[[134 155 146 108]
 [119 135 134 117]
 [145 117 145 142]] => 145

[[106 140 118 155 135 124]
 [114 140 125 138 124 124]
 [111 138 123 142 130 125]] => 130

[[146 131 149 124 137]
 [153 143 126 122 148]
 [131 148 136 115 132]] => 115

[[143 137 146 137 129]
 [109 141 143 138 103]
 [122 113 107 122 126]] => 122

[[143 137 115 115]
 [115 149 132 133]
 [136 142 136 136]] => 136

[[105 150 151 142 118]
 [105 108 139 124 151]
 [116 146 120 117 117]] => 117
---
[[103 126 140 113]
 [148 140 137 133]
 [154 124 118 106]] --> 154

[[129 102 129 128 110 118 118]
 [129 121 133 124 126 137 150]
 [125 137 126 130 141 113 105]] --> 125

[[118 143 107 115 135 122]
 [133 123 137 133 125 131]
 [123 123 129 124 135 131]] --> 123

[[133 120 132 128]
 [115 110 137 132]
 [120 152 135 120]] --> 120

[[139 139 142 126]
 [114 127 141 106]
 [126 121 106 138]] --> 126

[[124 139 128 126 125 132]
 [136 103 129 127 137 118]
 [127 127 110 118 129 133]] --> 127
---
Input: [[146, 149, 142, 111, 128, 130, 120], [140, 149, 141, 112, 123, 134, 124], [136, 126, 121, 130, 118, 112, 142]]
Output: 140
Input: [[139, 142, 127, 130], [154, 137, 123, 137]]
Output: 139
Input: [[110, 125, 143, 105, 151], [131, 124, 133, 129, 149]]
Output: 110
Input: [[136, 126, 111, 136, 134, 156, 114], [137, 122, 122, 136, 123, 118, 123], [132, 125, 116, 125, 129, 139, 127]]
Output: 137
Input: [[119, 133, 118, 132, 130, 114, 146], [138, 126, 149, 139, 116, 122, 150], [137, 112, 114, 123, 134, 117, 140]]
Output: 138
Input: [[128, 150, 128, 135, 133], [141, 134, 129, 133, 136]]
Output: 128
Input: [[134, 109, 135, 134, 118, 139], [134, 108, 136, 135, 118, 138], [134, 106, 136, 136, 118, 138]]
Output: 134
Input: [[111, 119, 141, 112, 143, 135, 124], [103, 139, 136, 107, 116, 139, 138]]
Output: 111
Input: [[117, 124, 123, 135], [150, 136, 124, 137]]
Output: 117
---
[[149 112 124 140]
 [119 125 129 129]
 [156 130 116 137]] Out: 130

[[129 125 130 128 131 153]
 [126 131 127 126 128 125]
 [127 128 129 130 131 138]] Out: 130

[[135 113 128 123 127 147 106]
 [135 131 140 127 128 138 112]
 [123 129 133 133 134 129 120]] Out: 134

[[130 148 133 121 135]
 [125 151 130 111 133]
 [100 127 129 136 115]] Out: 129

[[128 116 123 121 132 124 114]
 [109 120 120 128 121 112 113]
 [120 101 128 105 128 118 119]] Out: 128

[[108 113 140 132 138]
 [121 138 125 106 147]
 [151 106 149 129 107]] Out: 149

[[127 137 122 130 138 127 128]
 [127 124 126 135 129 128 151]
 [123 107 132 131 114 130 148]] Out: 114

[[127 148 154 128 127]
 [139 147 143 130 129]
 [133 153 139 130 137]] Out: 139

[[104 144 145 104 137 106 127]
 [ 98 138 142 124 123 112 137]
 [104 144 144 105 137 108 128]] Out: 137
---
[137 153 126 130 139 132 129] | 130

[107 102 129 141] | 107

[[108 131  98 130 131 122 126]
 [151 131 140 137 123 146 138]] | 137

[137 143 156 127 118] | 143

[[133 141 143 104]
 [143 157 143 113]
 [144 147 147 130]] | 144

[119 118 130 103 129 120] | 130

[131 158 123 142 145 131] | 123

[[133 146 139 128 151 128]
 [143 145 125 128 149 150]] | 125

[[136 122 123 142 101 142]
 [130 132 130 141 143 110]] | 130
---
[[130 131 116 132 135]
 [131 120 128 131 102]] 116

[[133 131 129 132]
 [127 133 134 111]
 [146 153 129 110]] 131

[[128 140 148 108]
 [106 105 133 108]] 140

[124 100 107 112 105 120 118] 105

[107 104 138 143] 104

[154 111 118 100] 111

[[136 131 140 153]
 [116 124 115 114]
 [140 126 139 138]] 131

[145 128 103 113 117 131] 113

[156 117 121 146 128] 121
---
[148 148 149 147 139 141 150] Answer: 147

[[127 125 111 122 122 124 134]
 [136 132 124  98 133 134 138]
 [130 141 131 132 135 132 131]] Answer: 98

[112 113 119 131 105 134 132] Answer: 131

[125 152 144 127 130] Answer: 144

[134 133 133 100 129] Answer: 133

[[131 122 151 113 130]
 [126 129 136 130 128]
 [132 121 132 131 121]] Answer: 136

[135 145 126 130 102] Answer: 126

[145 136 112 127 153] Answer: 112

[120 106 150 148 138] Answer: 150
---
[124 140 133 155 128] ==> 124
[140 130 132 124 147 101] ==> 140
[132 105 142 134 135] ==> 132
[132 143 152 132 117] ==> 132
[126 134 100 124] ==> 126
[105 114 131 156 110 112] ==> 105
[138 127 152 135] ==> 138
[139 128 107 134 104 115 134] ==> 139
[106 127 136 113 116 128] ==> 106
---
119  117  131  120  126  120
116  103  125  113  153  124
146  142  126  137  120  118
ans = 126

 98  156  126  111
111  145  127  125
ans = 126

146  130  150  146
137  119  135  144
ans = 150

148  122  106  133  124  148
132  136  116  118  125  130
ans = 124

139  146  135  152 ans = 135

157  110  140  116  142 ans = 116
